Each row has a hidden stage along a path, written after it and counted from one end. A new block has a new path.
[  89  111  135  -65  153  140  271  162  269  -18   -3    7  158  -44
   72  -73  192  -65   58  198 -109   46 -321  -68  279  142  -66 -106
   20  -23  134 -203  262  -58   26 -221  -82 -153  250 -179  -45  170
 -230 -100  -90  -68  -74  -25 -157] | 8
[  49  -74  -47  168 -272  -90 -145 -145 -356  -70 -296  -46 -179  258
   25    9 -265    5   99  -34   50   71   -5   75  -56 -120  -23  186
  114 -215  104  288  -50   83   67   70 -110  -88 -190   -9  384  107
  108  310  -18 -369  -21  199  226] | 20
[-157   16  165  294  -82  -93   10   10  112 -125 -334 -140  121  182
  168  -24  -16  -18  -76  -91 -188 -112 -101    0   60 -150  -66   76
  346 -173  125   60  169 -100  153  -53  -97 -264  166  -29  -83  296
  -52   13   28   89 -182  302   64] | 13
[ 182   69   13  -62  228  -80  120  361   26    7  -37  164   89   47
  -25   72  277   18   40   64 -211  104  -29 -145  270  166   -2   14
  115   22  -98  -75   -4 -199  196  -80   79  165  274  104   71   92
    9  -96   34  154  232   -8 -163] | 1
[   3  -57 -150 -103    4 -219 -278  -84 -193   66  180  116 -125 -268
  -77  109 -209    3  -52  168  262  162   79 -149  121   77 -142  106
   27  -86  183  150 -121  -63  -94  110   62  287 -298  185   85 -150
  104  124  -70   44  397  -54  -15] | 22
[ 253   89   25 -227  -36 -109 -126   72  -57  -29  161  149 -126 -114
  110   52  -50   -2  168  194 -294  221 -246   -7  303  275  -65  -31
  -62  -62  202  -93   25  138  118 -199   65   71  150   69  205   40
  -58  128 -112 -235  119  119   59] | 35
[ -89   58    2 -119   21 -113 -196 -142   34 -174   31  -32 -130  -36
   -3  -34  -78  -28   21  129  147  163  -47 -123  241   98 -118  -13
  -68  -25  152  129  158   11 -264 -166   -9   71  -44   15  291  -20
 -116  204 -157 -126  -22 -137  124] | 8
[  17 -109  229  243 -144   52   84 -146  -61  139 -198  -79   59  259
  162  104 -128   15  -79  -44 -146 -166 -217   67  -75 -312   79   60
  343 -110  204   66  184  -23  -86 -162 -257 -499  -29 -209  -31  294
 -133  329  -55 -358 -112  278    0] | 29
[ 166  128 -103  260 -142 -130  -44  -34  -64 -117 -278  277 -179  361
   89 -173  -63   38    7   66  -69   38  -61   18 -117 -291   -4  260
  125 -106 -225  317  194   78   39   -1    9 -190   77 -134 -115   43
   22  289   -6 -290  -76   89  183] | 39
[ -57   90  184  259 -108  -76    1 -383  -88  -36 -380 -389  -64  129
 -306   98 -598   91   74 -109  128 -101 -127  207 -148 -145  229  226
  -22 -226   64  122  -17 -153   61   44 -227 -195 -382   12  228   88
   30  -29   87 -363 -267  -84  158] | 26
[ 258  -63 -157   70   69   -7   49   68   29  308  -31  229   23   77
  294  -56   80 -189  -49   93   42  178 -136  -31  175  -12 -140   77
  106  -75  101   89  118  122   45   70  -77  -70  203  -60  -40  144
 -212  114  -76  -93   70    5 -188] | 3
[ 184  138 -144 -128   96   72  230  107  -99   18  -31  182  -18   28
 -149  -94    1   53   -3  172  319  150 -102  -77  126   11 -158   53
 -137  -16   40  -26   70  -96  -87  -27  105  172  -66 -112  217  -77
  -66  -29 -133 -208  122 -427   11] | 9
[  -3   77 -163  239  -11 -369 -141  -33   87  -67 -237  168   25   67
   33   27  -33  205 -354 -144  201  -63  285 -267  -51 -291 -144  324
  171 -117 -123  255   67 -139  -30  122   46   15  -57  104 -305   -7
   40  -21   77  372  121 -126  -54] | 35
[  14  237   26 -242  130  -38  108  199  147  -36  169  -67 -133 -172
 -275 -111  -14   47   68  456  229  -12 -279  -70  246   77 -124  303
 -109 -170  -78 -133  -22 -340  -32   59 -114  -49 -201 -155 -250  -76
 -246  -19  -25  -33  195 -117  -99] | 15
[ 154   47  -29  -42  -51    1   32  -92   43  108  -54 -129  -24  -81
 -117  -28 -151  -87  157  137  -17   57 -219   -6  134   23  -97  -96
 -126   45   36  -57  -47   53   -7    8 -268  -19  -55 -113   14  -28
   24 -198  -92  -97  -97 -134  -48] | 26
[ -22  161  349  -26  363  -26   41 -165  137 -223 -139 -134  232 -193
 -210  221   27  -36  183 -160 -339  155 -128  -93  100  325  144 -366
  -18   66   28 -143  263  -37  -10 -460  -40   88  236  314  327   77
   83 -313  -78   12 -128  -64   48] | 8
[  92  -57  -53  -68   10   33  122  216 -123  165   90  221   56    9
  161    5  163    5 -113  161   63   30 -147  -99  196  -76 -250   29
  253  -48  234  -85   43 -103   -4  -45   46  -20   54 -115  -28  109
 -102  145 -156  -43  281   42  -85] | 14
[ 141  108 -120  166  -80 -185  -18  -28 -100  -22 -341   26 -132  303
   32  -20 -125   26  -84  -67   75   79   68  -16  -82 -163    3  324
   38 -233 -128  296   53  -34   19  107  -31 -106  -16   34  160  111
  -72  264   67 -186  -32   23   88] | 5
[ -70  156  264  393  133   41  275 -292  283   43 -269 -118  251  -24
 -160   50 -303   23 -158  -40   28 -204 -183   28 -329 -297  256   31
  159 -111   11   46  353 -205  -88 -110 -151 -368 -128  -94 -366  117
  -42 -103   79 -144 -187  -50  -79] | 27
[  50  107   13  202  160 -337 -173 -290  155 -102 -337 -171  -58    5
 -116  205 -149  125  -97 -245   92   72  231 -135  -30  123  298  406
  -87 -323 -193  321  105 -102   86   24 -213 -112 -154  306  180  106
  -87   80  221   60  -11   39 -159] | 4
[ 154  142  187   72  193   -5  180  -65 -138   -7 -302  -60  206   -8
 -172  193  -91   -9  133 -237 -277  119 -146   61  -45  127   30 -197
   67  -41   30 -149   59  -38  214 -214    4   81  174  268  326  125
  143 -341  -51  -97  -84  -61  111] | 12
[ 100 -223  -58  238 -171 -226 -202  111 -241  194 -289   54  -59  371
  419  117   93  -69 -127 -172 -166   31   70  -20  116 -185 -160  308
  460 -259   84  253  -65   48  192  142 -161 -249  175   86   72  363
 -119  381   33   26  102  507  -43] | 6
[ 138  -10  -52  233 -202 -248 -302 -263  -50   61 -248   -9 -257  257
  214   -6 -282  -12   33  -53  -92   77 -139  167  115 -116   -9  377
  120 -250    7  248   44  175  180   72 -182 -271   -6   20   13  181
 -154  256    5 -262 -194  238  102] | 41
[ 200  266  163 -270  172   68   77   37  262 -376   76   -1  -98 -165
 -280 -100  119   82  420  334 -155  175 -305 -111  360  453  144  -54
 -405   19 -147 -137  220   49   44 -370 -182  -11   82 -126  184  -87
  -80 -168  -50 -257 -104 -160  -50] | 36
[  16  -85  175   62  350  -17  -71 -127   34  180   38   61   85  -99
    4  151  -15 -126   31   36  115  133 -119  -40  173  117   70   76
  162  -88   77   50  185  -81  -66 -121 -156  -75    9  149   22  108
 -223   37  -51  -70  116  -15 -192] | 3
[ 325   87 -175  -32  100    5  268   62  101  524  109  209   36   13
  133   29  105  -86 -180   73 -175    5 -233   -3   80 -186  -23 -111
  105  164   37 -119   32 -105  -46  -26  -52  -57  166 -152 -137   52
  -98   82 -163 -135  180 -184 -219] | 5
[  60   13 -185 -218  -62 -298 -344  -60 -139  106  223   63 -207 -274
   38   85 -200  -64  -71  219  165  200   -1 -145  148   75 -280  156
  -13 -162  177  124 -137   13 -145  130   12  178 -209  187   -7 -111
  -50  219 -105   52  343   68   25] | 20
[  76  157  178  201  200    5  234   33  236  -34 -240  -51  123   88
 -121   28  173   -6   87  -27 -348  -89 -154  -37  -17  -14  264  -20
  125   -3 -255   -4  197 -198  165 -169 -229 -232  181  -43 -108  150
   37 -104   73  -31  -55  137 -145] | 8
[ 108   46 -215  340   20 -181 -100 -346  -50 -230 -408  165 -124  164
 -241  -16 -186  300   -3 -225  371   83  281  -75   15  -20  242  317
 -163  -60 -219  375  102    7  176   29  -13  188 -283   68  337 -119
  247 -120   93 -108  -55 -435   -1] | 41
[ -63  -75  147  229   79  -64   12 -182   80  114  -82  123  230    6
  130  146   16   28 -244 -151 -106 -109  -10 -165  -73 -301  -35 -200
  361  132  163   45  264  -46 -235 -247  -69 -175   92  -14 -192  114
   39   40 -135   80   20  -14  -53] | 31
[ -70  130  163  315  187  162  317 -138  183    9 -248  -40  267  -73
 -120  -96 -262  -49   21   11  147  -25 -272  151   -2   -8  103  -39
   92  -98  204 -104  272 -154  219  -48   40  -30   -9  -60  -38  113
  -20 -386    1 -126 -204 -243  -19] | 13
[ 131  103  -34   67   25   54  197 -233  159  146   -3    4   -7  -93
 -167  -26 -237  103  -68  140  249  -58 -168  -12   -4 -105  162   86
 -146  -10   89   15  145 -102 -115  -45 -161 -125 -283 -234  -41  -58
  -72    3  -43 -295   -3 -348 -156] | 30
[ -92  -10   71    4  168  -79    2   12  378  130  107  -90   47 -106
  114   11   88    2 -179  166  153  -71 -137 -133  379   30  -10  195
  119  -87  161  -46  166 -236  -81  -41 -188 -197   -4 -127 -229  158
 -368   68  -14  156   58  -42 -331] | 4
[  26   28   13 -181  106   90  111  101  193  -74  127   66   55 -121
   22  -73  332   -5   66  216  -23   49 -181 -228  362  135 -152 -204
  -18  139   97 -131  185  -31 -142 -266 -160  -24  131 -209   53   20
  -86  -42 -201   30   69 -112 -151] | 13
[  80  -31   83 -210  189  -19  -77  189  -89 -223   68  241   84  -82
  -55   35  262   68  107  148  139  195   -7 -317  318  169 -323  -72
   15   49   30  -55  140   50 -163 -259   -5  147  131   44   71  -42
  -55 -134 -163  137  164 -170  -28] | 34
[  79  -41  -32  269  -40 -250 -104 -152  -15  121 -282   94  -39  319
  100  136   86  185 -239 -265 -106 -143   82  -97   13 -400  -40  212
  329   23 -178  164   70  -84  -30  -78 -200 -268   49  -19 -170  150
  -12  132  -50   83  -21   28  -49] | 41
[ -13 -133    3  539  -27 -139 -117 -479  -16 -100 -529  -53  119  129
  -73  130 -204  130   -4 -458   30  -37  277  -69 -128  -95  321   -4
   88    7  -40  358  136   97  175  -56 -254  -21 -141  125  319   75
  356 -195  103    7 -200 -108  -48] | 31
[ 102   73  207   64  -13 -141  -24 -101   82    9 -325 -257   -1  286
  151  156   17  -47    2 -197 -380   17 -146    2   74  -47   24   48
  125 -149  -19   43  151   41  -50 -226 -292 -407  267   56  197  339
 -250  204  -20 -158 -285  263   42] | 3
[ 110  184  -82  -28  -22 -159 -116 -227   -9  -12  -30  -77 -187 -136
 -290   -6 -283  -63  152  161  -18   95  -85  -32 -105  -13   70   -3
 -194    3 -177  167  -43  -19 -115   38 -175   73 -224   45   27 -193
  170   12  -31 -180   41  -94   92] | 24
[   1  247  312  353  186  -87  149 -261  301 -292 -398 -127  178   -8
 -246  106 -204  198   50 -200 -221  -93  -63   13 -134   75  463   94
  -12 -156 -125   51  326 -148  249 -260  -92 -201    2  120   11  127
   91 -253  196  -97 -246  -14  -28] | 35
[ 147   68 -260 -103 -171 -247 -147   61  -24  104  -16  101 -149   27
  210  -59   93  -74 -160  122   10   93   -6 -209   53 -184 -405  134
   66 -113  -26  155  -21   90 -181  108 -127 -100   64  -40 -184   17
 -117  248 -129  108  136  136   18] | 16
[ 226  182  -74  -47   16  -62  186  -40    2  285   67  138  -33  -77
   61   61 -118    4 -198  132  -19   17 -228    9 -124 -155  -32  139
   73 -178  115  -25  105 -104  -76  -18   18 -186  -75  -44 -142   61
 -173  274  -85 -284  215   38  -52] | 15
[  37   -8  135 -357  129    5 -151   12 -148  112  378   66  -35 -336
   -7  103  -95 -187  146  354   -6  234 -340  -54  258  205 -301 -189
   55  -14  332 -176   29   33 -237 -192    0  102  -18   99   49  -45
 -151  100 -274 -163  250   57   63] | 20
[  93   90   33  189   66  -45   83 -243  -25   28 -302 -134  -35   93
 -375   27 -283  153   87  -78  251  -70  -33   39  -27 -124  160  221
 -114  -45 -182   87  -26 -161   66   46 -288  -64 -303  -62   85  -53
   58 -252   46 -162 -128 -377  -39] | 32
[ 263  -62   29 -101   79  133  208  167   -9  259  158  259   93  -38
  149   24  126   54  -11  187   20   39 -307  -25  331   38 -129   13
  120   11  272 -236   96  -10   86 -151  -43  -97   98 -207  -58  123
 -209  -18 -158 -180  169 -114 -223] | 35
[ -26 -127  -16  341   42 -227 -153 -256  -24  384 -142   64    1  166
  252  172 -151  -63 -327 -206    0  -68   54   14  -83 -353   82  203
  435 -100  104  272  101 -119  -87   64 -115 -237  -34  100 -107  207
 -126  366  -19  -43  105  148  -98] | 4
[ -40  -84 -163  -46  168 -224 -151  142    2  179   96  151   -7  -59
   60   48  100   28 -277  104  426   59  140 -254  296  -94 -307  285
  189  -70   60   97  -48 -239 -148  168   14  147  -86   70 -184   -7
 -199   51  -57  357  342 -206 -216] | 5
[ 177  177  114   77  167   10  173 -135   32   55 -125  -48  144 -217
 -248  119 -179  -68  195  -28 -302   88 -216   64  -93  165  188 -236
  -53   21  -17 -116   48  -40  222 -131  -67   98   35  168  102  -15
  242 -346   -3 -125    1  -35  -11] | 20
[ -51   67   16  -21    3  -17    9   35  301  -60   24  -12   53 -107
  154 -157  141 -125  -40  261   42   11 -209 -192  180  -46 -278  -11
   70  -73   85    1  248   30 -176  -76 -210 -239  120 -200 -344   85
 -230   17 -116  125  -67  107 -102] | 17
[ -47  -62  138  -41   40  151  150  114  250   83  205   76  161 -118
  132  -85  119  -31  -46  309   12  -90 -319 -118  337  -56 -155 -184
  177  139  327 -209  220  -89 -146 -205  -98 -151   96 -341 -269   94
 -172  -38 -181    3   29  -79 -188] | 30
[ -80  157   79  111  267    0  118 -345  277  -52   -1  -83  131 -394
 -349   64 -236   89   14   27  178   -4  -76  -59   37  182  300 -103
 -156   31   97  -33  190 -209   32 -143  -57  152 -277   69   78 -128
  142 -331    2  -22   36 -371 -155] | 18
[  94   10  139  348  -22  -99   84  -25 -180   59 -344   27   93  202
  -80  146 -213   99  -14 -177 -198 -100  -29   96 -174 -198  192  149
  302 -133  -27   95  -10 -161  287   18  -31 -112  -34   94   10  163
  187  -27  119 -134   40  159   44] | 31
[  57   33 -114 -308 -116 -113 -163  103  -65  -32  214   26 -159 -138
  -25  -61 -106  -10   20  353  223  142 -122 -166  309   48 -372   34
 -113  -11  204  -25  -82    5 -245   16   -1  153 -122  -99   25 -114
 -106  100 -173  -16  156 -168   52] | 28
[ 115  106 -110   -2   39  -17  153   37  287  184  125  199   56  -99
  159  -86  310  -97 -133  174 -274  -62 -182 -206   30 -192  -91 -232
  149  194  -54  -20  215  -38 -181 -158 -163 -179  207 -232 -367    6
    2  111 -180   62  140   67 -171] | 15
[  49  115 -120  223 -184 -182  -67 -158  -80 -116 -398 -118 -100  119
  -33  -77 -350   15  -12  -41  204   72   24   39 -107  -84  -75  337
  -43 -351    8  261    7   36  154  217  -77  -71 -179   56  109   73
    3   19   98 -117 -140   39  142] | 18
[ 341  118   22  118   49   28  158  -97   -4  -36 -329   -6   42   69
 -164   12 -101   78  300 -134 -199  125 -172  105  152  222  166  -27
 -197  -10  -86  -80   18  125  420 -115 -176   46  110   21  333   59
  141 -429   24 -217 -223 -209  -32] | 36
[ -30  -42 -119  -22   88 -181 -280 -191   21    8   -3 -112   28 -426
  -93   20 -349 -113   95   80  405  262    2  -68  310  339 -253   80
 -163 -180  275   22 -108   84  163  214  -58  366 -207  275   94  -98
   15 -462  -14  283   39 -229  -87] | 20
[ 288 -123 -161 -214  -16   -9  -66   15 -484  342  130  200    1 -164
   41  160 -161 -129  102   37   33  304 -145   29  178  127 -351 -226
   54   50  357 -128 -227  162   51   17   98  374  -14  192  392  -51
  140  -98 -264 -163  292 -151   81] | 20
[ -44  -51  195  -27   82  -93 -278 -104  334  -73  216   77   60 -279
  328   -3   69 -179   92  212 -292  137 -261 -133  368  247  -85 -173
  135  -12  292  -28  323  214  -49 -294 -141 -162  278   18 -208  135
 -194   58 -127   77  -44  310 -111] | 34
[  72  268  180   92  113  126  378  -41  113   -6 -219 -119  188  -21
 -232  -32 -172  -13   96   20 -178  -43 -348  127  -59  -34   56 -192
   -3   17   51 -228  153 -163  124 -173  -13  -58   84  -72   31   71
   55 -343  -69 -201 -205 -199   95] | 16
[ 207  124 -226  -94  126 -252  -46  -71    5   81  -72   81  -65  -76
  -71  124  -64  111 -189  -69  261  188  170 -198  101   86  -55  217
 -175 -129  -22  134   -6  -68  -82   53   47  194 -101  196  222  -53
  -88   36    4   59  188 -324 -122] | 4
